Below is a small trained network, with its code and all its weights. Each question gives an input and a target symbol and asks what happens when units are switched off, that is, made to give their printed mean instead of their output.

import numpy as np


def w(rows, s, z=0):
    codes = np.array(rows[::2]) - 128.0
    scale = np.full(codes.shape[1], s)
    scale[-1] = z or s
    return codes * scale


def f(y):
    return y / 2 * (1 + np.tanh(0.7978845608 * (y + 0.044715 * y**3)))


def softmax(a):
    e = np.exp(a - a.max(-1, keepdims=True))
    return e / e.sum(-1, keepdims=True)


def log_softmax(a):
    a = a - a.max(-1, keepdims=True)
    return a - np.log(np.exp(a).sum(-1, keepdims=True))


def net(x, mask):
    ids = ['βγδζθπτω'.index(c) for c in x.split()]
    T = len(ids)
    res = E[ids] + P[:T]
    q, k, v = (res @ M[0].T for M in (Q, K, V))
    z = softmax(np.where(np.tri(T) > 0, q @ k.T / 4**0.5, -1e9)) @ v
    res = res + np.where(mask[0], z, O[0][:, -1]) @ O[0][:, :-1]
    y = f(res @ A[0][:, :-1].T + A[0][:, -1])
    res = res + np.where(mask[1:25], y, B[0][:, -1]) @ B[0][:, :-1]
    return log_softmax(res[-1] @ U[:, :-1].T + U[:, -1])


Q, K, V, O, A, B = {}, {}, {}, {}, {}, {}
E = w([
[188,200,95,73],'β',
[91,107,12,126],'γ',
[243,118,242,152],'δ',
[226,149,180,167],'ζ',
[173,181,166,42],'θ',
[122,74,82,8],'π',
[106,135,163,176],'τ',
[118,60,234,109],'ω',
],0.011)
P = w([
[145,154,112,198],'0',
[122,117,150,77],'1',
[142,22,134,100],'2',
[72,168,147,165],'3',
[92,112,180,83],'4',
[151,2,128,104],'5',
[97,158,136,174],'6',
],0.014)
Q[0] = w([
[61,230,183,56],'head 0',
[254,138,120,99],'head 0',
[73,171,228,82],'head 0',
[108,182,116,132],'head 0',
],0.01)
K[0] = w([
[3,52,211,116],'head 0',
[185,100,163,209],'head 0',
[53,140,149,99],'head 0',
[132,102,135,85],'head 0',
],0.012)
V[0] = w([
[72,59,174,195],'head 0',
[212,107,155,157],'head 0',
[197,164,128,198],'head 0',
[113,136,11,151],'head 0',
],0.011)
O[0] = w([
[5,124,155,159,8],'head 0',
[103,95,171,130,249],'head 0',
[79,200,201,97,223],'head 0',
[122,137,76,136,1],'head 0',
],0.011,0.0035)
A[0] = w([
[174,71,155,182,211],'neuron 0',
[6,87,151,82,233],'neuron 1',
[163,170,86,169,158],'neuron 2',
[83,185,154,235,117],'neuron 3',
[98,98,100,226,182],'neuron 4',
[116,97,110,73,140],'neuron 5',
[122,192,113,137,124],'neuron 6',
[138,111,197,129,153],'neuron 7',
[139,148,165,112,226],'neuron 8',
[158,106,137,61,145],'neuron 9',
[96,15,89,77,131],'neuron 10',
[91,172,51,226,84],'neuron 11',
[48,156,63,196,165],'neuron 12',
[182,223,29,143,113],'neuron 13',
[76,210,153,198,4],'neuron 14',
[132,232,155,167,152],'neuron 15',
[64,88,150,93,68],'neuron 16',
[159,139,193,79,154],'neuron 17',
[157,168,145,67,77],'neuron 18',
[182,88,127,114,202],'neuron 19',
[224,106,126,67,184],'neuron 20',
[143,202,115,67,124],'neuron 21',
[223,173,43,181,105],'neuron 22',
[127,77,99,65,173],'neuron 23',
],0.011,0.004)
B[0] = w([
[143,206,118,65,164],'neuron 0',
[120,121,191,93,183],'neuron 1',
[179,106,111,15,144],'neuron 2',
[72,148,67,127,153],'neuron 3',
[75,89,138,174,133],'neuron 4',
[125,148,94,110,149],'neuron 5',
[188,110,119,84,138],'neuron 6',
[122,141,83,104,194],'neuron 7',
[88,135,115,220,200],'neuron 8',
[147,148,91,183,199],'neuron 9',
[181,181,163,92,153],'neuron 10',
[177,40,102,161,131],'neuron 11',
[149,55,140,225,133],'neuron 12',
[112,87,156,13,175],'neuron 13',
[131,135,71,128,143],'neuron 14',
[255,204,124,116,175],'neuron 15',
[185,110,134,87,145],'neuron 16',
[150,126,104,203,238],'neuron 17',
[132,102,157,190,188],'neuron 18',
[88,156,99,168,189],'neuron 19',
[109,95,62,178,254],'neuron 20',
[124,51,192,166,184],'neuron 21',
[69,106,156,17,174],'neuron 22',
[111,146,138,142,167],'neuron 23',
],0.0074,0.012)
U = w([
[162,186,59,148,217],'β',
[215,99,157,187,3],'γ',
[113,96,60,216,123],'δ',
[68,86,197,164,216],'ζ',
[154,96,217,94,70],'θ',
[146,2,148,150,118],'π',
[97,121,65,101,148],'τ',
[146,176,146,170,86],'ω',
],0.0094,0.0039)

Each question gives the input, a string of symbols that net reads in full, and the target symbol t.
The units are the heads (4 rows each of Q, K, V and O) and the neurons (one row each of A and B). Each row of codes is followed by its name. A weight is (code - 128) times the scale printed after its matrix; where a second scale follows, it is the last column's (O, A, B and U).
mask holds one flag per unit, heads first, then neurons. A switched-off unit (its flag False) gives its mean, the last column of its rows in O or B, instead of its output. The means were averaged over made-up inputs and are rounded, as every weight is.
A unit's drop is (log p(t) with every unit on - log p(t) with that unit switched off) / (log p(t) with every unit on - log p(t) with every unit switched off).
The circuit of an input: a set's keep is (log p(t) with only the set's units on - log p(t) with every unit switched off) / (log p(t) with every unit on - log p(t) with every unit switched off). Starting from the 12 units with the biggest drops (on a tie, the unit counted first), units are removed one at a time, each time the one whose removal leaves the highest keep (on an exact tie, the one counted first), for as long as the keep stays at least 0.8.
units of the circuit, in order: the units of the circuit, biggest drop first
unit that matters most: the unit with the biggest drop
top k neurons: the k neurons with the biggest drops, biggest first
drop when u is switched off: that unit's drop, to one decimal
input β θ τ ω β, target θ: top 2 neurons : [neuron 20; neuron 1]
input γ β τ δ θ γ, target τ: units of the circuit, in order : [head 0; neuron 17; neuron 18]
input δ γ θ β β π, target θ: units of the circuit, in order : [head 0; neuron 10]
input β θ β ζ γ π, target δ: units of the circuit, in order : [neuron 20; neuron 9; neuron 19]
input δ θ ω β δ τ, target θ: units of the circuit, in order : [head 0; neuron 20; neuron 1]
input ζ θ β τ, target β: units of the circuit, in order : [neuron 21; neuron 15]
input β γ β β β, target π: units of the circuit, in order : [head 0; neuron 21; neuron 13; neuron 15]
input θ π β β β δ, target β: unit that matters most : neuron 0
input ω β ζ ζ, target β: units of the circuit, in order : [neuron 15; neuron 3; neuron 21]
input β β β ω β ω, target δ: units of the circuit, in order : [head 0; neuron 20; neuron 19; neuron 9]
input ζ ω β θ ζ θ, target ζ: top 2 neurons : [neuron 15; neuron 1]
input θ ζ β τ β τ, target β: top 2 neurons : [neuron 0; neuron 21]
input δ β ω β β δ, target θ: top 3 neurons : [neuron 1; neuron 16; neuron 20]
input ζ θ ζ β θ β, target ζ: units of the circuit, in order : [head 0]
input β ζ ζ, target δ: top 2 neurons : [neuron 20; neuron 15]
input β β γ β, target π: top 2 neurons : [neuron 11; neuron 12]
input θ β δ γ β γ, target β: drop when neuron 14 is switched off : 0.0
input β β θ, target δ: drop when neuron 20 is switched off : 0.2
input θ τ γ, target β: drop when neuron 21 is switched off : 0.2
input β ζ ζ π ω, target θ: top neuron : [neuron 10]
